Here is a tiny trained network, its code and every weight. The questions are about switching its units off for an input and a class, where a switched-off unit gives its printed mean instead of its output.

import numpy as np


def w(rows, s, z=0):
    codes = np.array(rows[::2]) - 128.0
    scale = np.full(codes.shape[1], s)
    scale[-1] = z or s
    return codes * scale


def norm(h):
    return h / np.sqrt((h * h).mean(-1, keepdims=True) + 1e-5)


def f(y):
    return y / 2 * (1 + np.tanh(0.7978845608 * (y + 0.044715 * y**3)))


def log_softmax(a):
    a = a - a.max(-1, keepdims=True)
    return a - np.log(np.exp(a).sum(-1, keepdims=True))


def net(x, mask):
    res = np.array(x, float).reshape(1, 8) / 4 @ E
    u = 0
    for l in range(2):
        y = f(norm(res) @ A[l][:, :-1].T + A[l][:, -1])
        res = res + np.where(mask[u : u + 6], y, B[l][:, -1]) @ B[l][:, :-1]
        u += 6
    return log_softmax(norm(res)[-1] @ U[:, :-1].T + U[:, -1])


A, B = {}, {}
E = w([
[89,72,62,175,1,63,120],'x0',
[148,124,159,111,85,144,149],'x1',
[163,125,139,115,104,121,150],'x2',
[86,84,71,78,183,130,233],'x3',
[55,171,162,13,129,50,97],'x4',
[114,118,145,132,126,142,120],'x5',
[113,140,133,123,115,151,127],'x6',
[117,95,143,146,151,122,110],'x7',
],0.0072)
A[0] = w([
[116,165,127,109,97,160,97,36],'0.n0',
[167,191,203,94,239,152,128,40],'0.n1',
[192,195,163,156,112,91,23,48],'0.n2',
[121,162,182,2,152,54,70,2],'0.n3',
[66,93,164,31,109,64,79,73],'0.n4',
[133,191,92,139,98,85,71,95],'0.n5',
],0.0082,0.0043)
B[0] = w([
[142,114,188,121,187,79,87,114],'0.n0',
[158,87,92,70,82,78,92,255],'0.n1',
[39,70,254,112,166,199,182,217],'0.n2',
[150,200,107,200,201,200,146,243],'0.n3',
[148,216,81,198,114,92,160,249],'0.n4',
[78,83,157,141,94,149,87,170],'0.n5',
],0.011,0.0042)
A[1] = w([
[190,133,149,39,212,173,93,94],'1.n0',
[66,95,99,134,53,78,117,91],'1.n1',
[132,126,85,116,144,105,255,252],'1.n2',
[212,90,101,170,145,204,98,185],'1.n3',
[99,123,116,108,188,85,229,35],'1.n4',
[90,115,54,51,124,124,156,36],'1.n5',
],0.0099,0.0021)
B[1] = w([
[141,47,26,114,22,32,121,220],'1.n0',
[191,96,65,14,155,30,47,194],'1.n1',
[114,174,191,130,143,118,56,255],'1.n2',
[116,247,103,143,165,125,131,210],'1.n3',
[55,96,254,147,79,166,141,182],'1.n4',
[140,46,178,129,148,214,173,176],'1.n5',
],0.0085,0.0068)
U = w([
[163,68,12,44,103,42,73,233],'0',
[121,245,55,197,180,149,167,143],'1',
[34,33,253,106,139,163,152,5],'2',
],0.011,0.0015)

Each question gives the input, the list of numbers given to net, and the class t.
The units are the neurons (one row each of A and B). Each row of codes is followed by its name. A weight is (code - 128) times the scale printed after its matrix; where a second scale follows, it is the last column's (A, B and U).
mask holds one flag per neuron, layer by layer. A switched-off neuron (its flag False) gives its mean, the last column of its row in B, instead of its output. The means were averaged over made-up inputs and are rounded, as every weight is.
A unit's drop is (log p(t) with every unit on - log p(t) with that unit switched off) / (log p(t) with every unit on - log p(t) with every unit switched off).
The circuit of an input: a set's keep is (log p(t) with only the set's units on - log p(t) with every unit switched off) / (log p(t) with every unit on - log p(t) with every unit switched off). Starting from all 12 units, units are removed one at a time, each time the one whose removal leaves the highest keep (on an exact tie, the one counted first), for as long as the keep stays at least 0.8.
circuit, biggest first: the units of the circuit, biggest drop first
most important unit: the unit with the biggest drop
top k neurons: the k neurons with the biggest drops, biggest first
top k neurons in layer l: the k neurons of layer l with the biggest drops, biggest first
drop of u: that unit's drop, to one decimal
input [-8,6,5,4,3,-2,3,-5], class 0: circuit, biggest first -> [1.n0]
input [-6,-7,5,7,-2,1,3,4], class 2: top 4 neurons -> [1.n4; 1.n5; 1.n1; 0.n3]
input [6,-3,-4,7,6,2,-7,3], class 2: top 3 neurons -> [1.n4; 0.n1; 1.n0]
input [-2,-2,-8,8,7,-1,2,-7], class 2: top 3 neurons -> [1.n4; 1.n3; 1.n5]
input [-7,7,1,-6,5,-3,8,-1], class 0: top 2 neurons -> [0.n1; 1.n0]
input [6,6,-2,7,0,-4,7,-3], class 2: top 3 neurons in layer 0 -> [0.n1; 0.n5; 0.n4]
input [-8,1,7,-4,6,5,5,2], class 0: top 2 neurons -> [0.n1; 1.n0]
input [3,3,3,7,8,4,-3,-4], class 1: circuit, biggest first -> [0.n4; 0.n3]
input [-8,6,1,-7,4,2,6,5], class 0: top 3 neurons -> [0.n1; 1.n0; 1.n4]
input [0,5,5,3,-4,-3,7,7], class 1: top 2 neurons -> [0.n2; 1.n3]
input [-2,8,3,-5,6,-8,-6,-4], class 1: top 2 neurons -> [0.n3; 0.n4]
input [5,-6,-4,-6,2,1,-1,6], class 2: top 2 neurons -> [0.n2; 0.n1]
input [-6,8,0,1,7,-5,-3,6], class 1: top 3 neurons -> [0.n3; 0.n4; 1.n1]
input [3,1,5,-5,7,-3,2,-3], class 1: circuit, biggest first -> [0.n3]
input [-2,-5,-8,2,3,6,8,7], class 1: top 2 neurons -> [0.n2; 0.n4]
input [-7,-8,-4,-3,5,0,-8,5], class 0: top 2 neurons -> [0.n1; 1.n0]
input [4,3,7,-6,-2,8,8,-4], class 2: top 2 neurons in layer 0 -> [0.n2; 0.n1]
input [5,-6,4,-7,-2,5,-2,-7], class 2: drop of 0.n2 -> 1.2
input [-4,-6,7,2,1,0,-2,5], class 0: drop of 1.n5 -> 0.0
input [-2,0,7,4,7,6,6,-7], class 1: most important unit -> 0.n3
input [5,1,-1,0,7,0,0,4], class 1: top 2 neurons in layer 0 -> [0.n4; 0.n3]
input [0,-8,7,-2,3,4,7,4], class 1: drop of 0.n4 -> 0.1
